[[ 5.91 -1.01 -5.14 -2.91  1.33]
 [-0.35  5.06  7.95  0.24 -2.57]] result: 5.06

[[-4.28  4.62  5.02 -3.58 -4.90 -2.90]
 [-7.51 -2.94  2.00  1.45 -3.06  3.35]] result: -2.94

[[ 0.80  7.49  0.22  0.37 -0.47  0.51  5.02]
 [ 1.49 -2.97 -1.59 -0.01 -1.07 -1.05 -2.56]] result: -2.97

[[-1.54 -6.77 -2.58  3.79]
 [-0.81 -2.34  0.96 -5.61]] result: -2.34

[[ 5.98  1.93  2.66 -4.64 -0.16  1.88]
 [-2.72 -0.59 -0.44  5.36 -1.07 -0.03]] result: -0.59

[[ 5.85 -0.07  6.59  5.93]
 [-3.71 -7.37 -4.71 -5.21]] result: -7.37

[[ 2.03  1.60 -6.88  3.76 -7.73  3.24 -7.70]
 [ 0.03 -1.37 -0.33 -0.80 -0.49 -1.38 -1.71]] result: -1.37

[[-1.61 -2.51  6.31  7.17]
 [ 3.19 -0.03 -1.39 -1.78]] result: -0.03
---
[[ 0.076  0.029  0.122  0.021 -0.063  0.073]
 [-0.187  0.169  0.058 -0.001 -0.102 -0.005]
 [-0.205 -0.039 -0.054  0.028  0.054  0.205]] ==> -0.005

[[-0.14  0.01  0.18 -0.05]
 [-0.12  0.03  0.13  0.00]
 [-0.16  0.05  0.09  0.13]] ==> 0.00

[[-209.23   86.38  -19.98 -101.74]
 [   5.37  -57.43  152.27  180.36]
 [-133.27 -203.64  -40.27 -108.53]] ==> 180.36

[[-0.176 -0.088 -0.098 -0.203 -0.061]
 [ 0.161  0.124 -0.175 -0.026 -0.061]
 [-0.007 -0.088 -0.045 -0.035 -0.004]] ==> -0.061

[[-0.18 -0.04  0.01  0.00  0.02 -0.21  0.22]
 [-0.18 -0.04  0.01 -0.13  0.22  0.17  0.22]
 [-0.13  0.06  0.01  0.14 -0.17 -0.16  0.22]] ==> 0.22

[[ -8.323  12.547   1.211   6.286  22.263   8.125]
 [-18.211  20.827   5.234   1.201  23.015   7.632]
 [-20.700  24.171  10.993   3.493  21.546   9.643]] ==> 7.632

[[ 1.35 -0.09  0.45 -0.53  0.97]
 [-0.71  0.05 -0.38  0.87 -0.37]
 [ 1.37 -0.08  0.52 -1.31  0.72]] ==> -0.37
---
[[ 2.16 -0.10 -3.60  4.72 -0.55  2.94]
 [-1.10  0.92  1.35  6.35 -1.57  2.37]
 [ 0.87  1.47 -3.72  5.24 -0.15  3.17]]
2.16

[[-5.86 -3.98 -7.51  0.68  0.24  0.17]
 [ 4.68 -6.21  3.15 -0.68 -3.26 -1.75]
 [ 4.10 -4.09  3.11 -0.87 -2.48 -1.04]]
-5.86

[[ 8.13  2.43  0.80 -1.96 -3.16]
 [ 8.13  2.43  0.80 -5.22 -4.33]
 [ 7.62  2.43  0.80 -0.22 -4.33]]
8.13

[[-1.16 -2.34 -1.07  0.75  1.53]
 [-2.16 -2.03  0.44 -1.58 -6.60]
 [-4.88 -5.11 -2.02 -2.25  2.77]]
-1.16

[[ 7.30 -3.61 -1.27 -3.48 -1.80]
 [-0.89 -0.83 -1.72 -0.33  0.49]
 [ 4.46 -0.67  0.60 -1.34 -2.00]]
7.30

[[-0.62  2.45 -2.45  7.31 -0.26]
 [-0.79  1.29  1.38  1.34  1.63]
 [-0.48  0.75  0.76  1.81  0.76]]
-0.62
---
 398   454   990   701   326  -993 ==> 454
46  97   8  80  24  91 ==> 97
-22  -15   45  -17   25  -36 ==> -15
 583   753  -352  -134   986  -670 ==> 753
 71   72   32  197  166  172 ==> 72
779  422   43  255  316  605 ==> 422
467  756  864  955  231  861 ==> 756
 42  -30   -5    8  -26  -19 ==> -30
